Below is a small trained network, with its code and all its weights. Each question gives an input and a class and asks what happens when units are switched off, that is, made to give their printed mean instead of their output.

import numpy as np


def w(rows, s, z=0):
    codes = np.array(rows[::2]) - 128.0
    scale = np.full(codes.shape[1], s)
    scale[-1] = z or s
    return codes * scale


def f(y):
    return np.maximum(y, 0)


def log_softmax(a):
    a = a - a.max(-1, keepdims=True)
    return a - np.log(np.exp(a).sum(-1, keepdims=True))


def net(x, mask):
    res = np.array(x, float).reshape(1, 4) / 4 @ E
    y = f(res @ A[0][:, :-1].T + A[0][:, -1])
    res = res + np.where(mask, y, B[0][:, -1]) @ B[0][:, :-1]
    return log_softmax(res[-1] @ U[:, :-1].T + U[:, -1])


A, B = {}, {}
E = w([
[234,103,100,157,34,143],'x0',
[203,93,186,234,202,66],'x1',
[109,2,100,85,157,108],'x2',
[130,157,29,156,138,130],'x3',
],0.0092)
A[0] = w([
[81,132,157,116,111,149,206],'neuron 1',
[176,120,168,154,121,113,193],'neuron 2',
[181,219,72,172,109,123,153],'neuron 3',
[119,134,197,74,86,138,140],'neuron 4',
[188,65,68,148,163,100,188],'neuron 5',
[111,81,139,106,205,118,151],'neuron 6',
[120,152,213,144,174,125,119],'neuron 7',
[91,118,119,76,58,157,122],'neuron 8',
[8,193,94,106,220,109,58],'neuron 9',
[116,141,73,147,173,134,157],'neuron 10',
[142,78,58,116,153,112,40],'neuron 11',
[219,46,108,164,160,86,28],'neuron 12',
[157,150,214,147,156,96,97],'neuron 13',
[186,54,101,182,149,111,10],'neuron 14',
[125,26,44,136,178,108,84],'neuron 15',
[183,203,56,182,179,142,71],'neuron 16',
[112,120,164,122,138,101,1],'neuron 17',
[157,108,73,108,52,139,86],'neuron 18',
[119,48,188,93,140,116,63],'neuron 19',
[77,81,171,120,168,108,246],'neuron 20',
[147,49,136,136,138,119,171],'neuron 21',
[128,110,199,107,92,117,83],'neuron 22',
],0.013,0.0039)
B[0] = w([
[132,132,125,87,176,100,192],'neuron 1',
[156,163,172,150,115,169,221],'neuron 2',
[165,129,201,88,115,24,252],'neuron 3',
[192,99,120,100,188,149,204],'neuron 4',
[104,81,138,113,54,125,227],'neuron 5',
[87,86,139,171,168,103,205],'neuron 6',
[129,158,123,232,154,183,221],'neuron 7',
[173,219,69,104,152,133,230],'neuron 8',
[4,196,96,80,163,154,254],'neuron 9',
[76,146,116,146,112,113,178],'neuron 10',
[108,150,78,178,75,167,173],'neuron 11',
[110,99,177,94,64,225,238],'neuron 12',
[143,204,107,234,120,169,227],'neuron 13',
[127,102,172,105,71,191,211],'neuron 14',
[99,91,58,189,83,96,217],'neuron 15',
[120,104,188,142,99,30,220],'neuron 16',
[158,95,186,110,155,58,145],'neuron 17',
[204,189,87,117,108,150,224],'neuron 18',
[169,20,106,142,163,70,195],'neuron 19',
[106,62,139,164,187,102,227],'neuron 20',
[124,57,108,113,110,151,205],'neuron 21',
[173,100,118,129,180,142,181],'neuron 22',
],0.026,0.0097)
U = w([
[137,60,127,116,213,141,5],'0',
[141,144,33,119,63,93,85],'1',
[175,202,120,41,152,120,187],'2',
[138,168,199,198,160,168,49],'3',
[2,156,119,87,209,115,167],'4',
[63,61,156,155,103,155,144],'5',
[154,105,179,83,53,171,244],'6',
[99,184,204,124,93,38,115],'7',
],0.0081,0.002)

Each question gives the input, the list of numbers given to net, and the class t.
The units are the neurons (one row each of A and B). Each row of codes is followed by its name. A weight is (code - 128) times the scale printed after its matrix; where a second scale follows, it is the last column's (A, B and U).
mask holds one flag per neuron, in row order. A switched-off neuron (its flag False) gives its mean, the last column of its row in B, instead of its output. The means were averaged over made-up inputs and are rounded, as every weight is.
A unit's drop is (log p(t) with every unit on - log p(t) with that unit switched off) / (log p(t) with every unit on - log p(t) with every unit switched off).
The circuit of an input: a set's keep is (log p(t) with only the set's units on - log p(t) with every unit switched off) / (log p(t) with every unit on - log p(t) with every unit switched off). Starting from the 12 units with the biggest drops (on a tie, the unit counted first), units are removed one at a time, each time the one whose removal leaves the highest keep (on an exact tie, the one counted first), for as long as the keep stays at least 0.8.
circuit, biggest first: the units of the circuit, biggest drop first
most important unit: the unit with the biggest drop
top k neurons: the k neurons with the biggest drops, biggest first
drop when u is switched off: that unit's drop, to one decimal
input [-2,-5,3,7], class 4: most important unit : neuron 9
input [5,7,-2,7], class 6: top 2 neurons : neuron 12; neuron 14
input [-3,0,5,4], class 4: top 3 neurons : neuron 9; neuron 12; neuron 14
input [2,-2,-6,-6], class 2: circuit, biggest first : neuron 20; neuron 4; neuron 12
input [-3,-8,-3,-7], class 2: top 3 neurons : neuron 8; neuron 4; neuron 6
input [-2,-3,-3,6], class 7: top 2 neurons : neuron 3; neuron 16
input [2,2,0,8], class 7: top 2 neurons : neuron 16; neuron 3
input [-4,-7,-3,-8], class 4: top 3 neurons : neuron 9; neuron 18; neuron 3
input [0,3,-6,0], class 7: drop when neuron 16 is switched off : 0.5
input [-5,-6,8,7], class 4: drop when neuron 9 is switched off : 3.0
input [-6,8,-3,8], class 7: drop when neuron 16 is switched off : 1.0
input [-5,3,1,-8], class 0: drop when neuron 19 is switched off : 0.4
